Below is a small trained network, with its code and all its weights. Each question gives an input and a target symbol and asks what happens when units are switched off, that is, made to give their printed mean instead of their output.

import numpy as np


def w(rows, s, z=0):
    codes = np.array(rows[::2]) - 128.0
    scale = np.full(codes.shape[1], s)
    scale[-1] = z or s
    return codes * scale


def norm(h):
    return h / np.sqrt((h * h).mean(-1, keepdims=True) + 1e-5)


def f(y):
    return y / 2 * (1 + np.tanh(0.7978845608 * (y + 0.044715 * y**3)))


def softmax(a):
    e = np.exp(a - a.max(-1, keepdims=True))
    return e / e.sum(-1, keepdims=True)


def log_softmax(a):
    a = a - a.max(-1, keepdims=True)
    return a - np.log(np.exp(a).sum(-1, keepdims=True))


def net(x, mask):
    ids = ['Ψβγηπω'.index(c) for c in x.split()]
    T = len(ids)
    res = E[ids] + P[:T]
    u = 0
    for l in range(2):
        q, k, v = (norm(res) @ M[l].T for M in (Q, K, V))
        z = softmax(np.where(np.tri(T) > 0, q @ k.T / 4**0.5, -1e9)) @ v
        res = res + np.where(mask[u], z, O[l][:, -1]) @ O[l][:, :-1]
        u += 1
        y = f(norm(res) @ A[l][:, :-1].T + A[l][:, -1])
        res = res + np.where(mask[u : u + 12], y, B[l][:, -1]) @ B[l][:, :-1]
        u += 12
    return log_softmax(norm(res)[-1] @ U[:, :-1].T + U[:, -1])


Q, K, V, O, A, B = {}, {}, {}, {}, {}, {}
E = w([
[177,108,199],'Ψ',
[108,59,110],'β',
[131,138,122],'γ',
[131,137,123],'η',
[183,253,155],'π',
[150,132,103],'ω',
],0.017)
P = w([
[136,162,168],'0',
[253,115,59],'1',
[219,124,74],'2',
[194,143,80],'3',
[25,231,86],'4',
[116,218,43],'5',
[137,217,32],'6',
[239,185,23],'7',
],0.0052)
Q[0] = w([
[91,103,179],'0.h1',
[79,142,254],'0.h1',
[211,179,88],'0.h1',
[53,107,52],'0.h1',
],0.0078)
K[0] = w([
[233,112,54],'0.h1',
[253,121,86],'0.h1',
[68,208,214],'0.h1',
[144,43,65],'0.h1',
],0.0073)
V[0] = w([
[168,82,163],'0.h1',
[178,94,164],'0.h1',
[133,175,144],'0.h1',
[144,149,254],'0.h1',
],0.0059)
O[0] = w([
[131,254,107,162],'0.h1',
[187,233,115,245],'0.h1',
[129,104,229,253],'0.h1',
[124,115,227,69],'0.h1',
],0.0049,0.00058)
A[0] = w([
[89,173,51,89],'0.n1',
[52,139,152,103],'0.n2',
[116,149,148,56],'0.n3',
[84,63,115,95],'0.n4',
[114,75,72,104],'0.n5',
[169,75,250,97],'0.n6',
[104,158,130,140],'0.n7',
[143,157,72,166],'0.n8',
[51,92,192,3],'0.n9',
[114,108,107,47],'0.n10',
[121,105,144,136],'0.n11',
[123,202,108,168],'0.n12',
],0.013,0.0047)
B[0] = w([
[133,192,96,212],'0.n1',
[103,100,84,115],'0.n2',
[151,114,134,109],'0.n3',
[149,149,253,138],'0.n4',
[107,119,184,184],'0.n5',
[97,91,97,199],'0.n6',
[187,124,77,132],'0.n7',
[48,139,64,254],'0.n8',
[87,148,50,119],'0.n9',
[144,115,169,115],'0.n10',
[118,107,166,119],'0.n11',
[181,121,19,219],'0.n12',
],0.0062,0.0059)
Q[1] = w([
[161,62,97],'1.h1',
[119,213,145],'1.h1',
[184,97,53],'1.h1',
[2,200,134],'1.h1',
],0.0086)
K[1] = w([
[38,158,185],'1.h1',
[254,194,135],'1.h1',
[28,183,224],'1.h1',
[157,115,20],'1.h1',
],0.006)
V[1] = w([
[254,155,56],'1.h1',
[128,80,22],'1.h1',
[137,201,145],'1.h1',
[52,209,185],'1.h1',
],0.0066)
O[1] = w([
[255,79,120,221],'1.h1',
[135,82,66,251],'1.h1',
[99,171,106,80],'1.h1',
[91,141,132,13],'1.h1',
],0.0072,0.0022)
A[1] = w([
[23,161,125,129],'1.n1',
[84,153,226,37],'1.n2',
[142,25,134,92],'1.n3',
[135,233,95,92],'1.n4',
[146,119,169,17],'1.n5',
[121,148,138,54],'1.n6',
[211,186,237,42],'1.n7',
[96,249,194,4],'1.n8',
[67,105,101,89],'1.n9',
[152,114,174,22],'1.n10',
[183,102,114,217],'1.n11',
[113,114,144,53],'1.n12',
],0.013,0.0035)
B[1] = w([
[89,82,137,154],'1.n1',
[213,45,225,152],'1.n2',
[144,161,168,199],'1.n3',
[123,153,194,229],'1.n4',
[161,99,64,116],'1.n5',
[142,196,113,102],'1.n6',
[2,146,53,201],'1.n7',
[222,94,174,137],'1.n8',
[93,157,57,159],'1.n9',
[168,117,60,124],'1.n10',
[66,103,189,253],'1.n11',
[206,115,81,107],'1.n12',
],0.008,0.0049)
U = w([
[82,106,106,133],'Ψ',
[236,92,39,123],'β',
[195,113,182,253],'γ',
[87,106,77,45],'η',
[218,250,160,152],'π',
[115,212,81,36],'ω',
],0.012,0.0058)

Each question gives the input, a string of symbols that net reads in full, and the target symbol t.
The units are the heads (4 rows each of Q, K, V and O) and the neurons (one row each of A and B). Each row of codes is followed by its name. A weight is (code - 128) times the scale printed after its matrix; where a second scale follows, it is the last column's (O, A, B and U).
mask holds one flag per unit, layer by layer, with each layer's heads first. A switched-off unit (its flag False) gives its mean, the last column of its rows in O or B, instead of its output. The means were averaged over made-up inputs and are rounded, as every weight is.
A unit's drop is (log p(t) with every unit on - log p(t) with that unit switched off) / (log p(t) with every unit on - log p(t) with every unit switched off).
The circuit of an input: a set's keep is (log p(t) with only the set's units on - log p(t) with every unit switched off) / (log p(t) with every unit on - log p(t) with every unit switched off). Starting from the 12 units with the biggest drops (on a tie, the unit counted first), units are removed one at a time, each time the one whose removal leaves the highest keep (on an exact tie, the one counted first), for as long as the keep stays at least 0.8.
units of the circuit, in order: the units of the circuit, biggest drop first
top k neurons: the k neurons with the biggest drops, biggest first
top k neurons in layer l: the k neurons of layer l with the biggest drops, biggest first
drop of u: that unit's drop, to one decimal
input π η ω, target γ: units of the circuit, in order => (0.h1; 1.n11; 1.n7)
input π Ψ η γ, target γ: units of the circuit, in order => (0.h1; 1.n7)
input γ Ψ γ ω ω, target β: top neuron => (0.n6)
input γ ω η Ψ γ, target β: units of the circuit, in order => (1.h1; 1.n7)
input π ω Ψ ω, target γ: units of the circuit, in order => (0.h1; 1.n7; 1.n11)
input ω Ψ Ψ π γ ω β, target γ: units of the circuit, in order => (0.n4; 0.n5; 1.n3; 1.n7)
input η η ω, target η: top 4 neurons => (0.n6; 0.n12; 1.n4; 1.n9)
input γ π ω ω, target Ψ: top 3 neurons => (0.n12; 0.n1; 0.n6)
input ω β ω Ψ Ψ β π η, target π: units of the circuit, in order => (0.h1; 1.n4)
input π β γ η, target γ: top 2 neurons => (0.n8; 1.n7)
input ω ω Ψ Ψ, target Ψ: top 2 neurons => (1.n7; 0.n12)
input ω π Ψ ω η π β Ψ, target Ψ: top 2 neurons => (0.n8; 0.n12)
input γ π ω, target Ψ: top 2 neurons => (0.n12; 0.n6)
input Ψ η β Ψ ω π Ψ, target η: units of the circuit, in order => (1.n7)
input Ψ ω Ψ π β η π Ψ, target η: top 2 neurons => (1.n7; 0.n8)
input π η η, target γ: top 2 neurons in layer 0 => (0.n6; 0.n8)
input η β ω, target η: top 2 neurons => (0.n12; 0.n6)
input β ω ω, target ω: drop of 0.n4 => 0.2
input Ψ β β η, target π: drop of 1.n4 => 0.2
input ω π Ψ γ, target β: units of the circuit, in order => (1.h1)
input ω η ω η, target β: drop of 0.n8 => -0.1
input Ψ γ β, target γ: drop of 0.n8 => 0.3
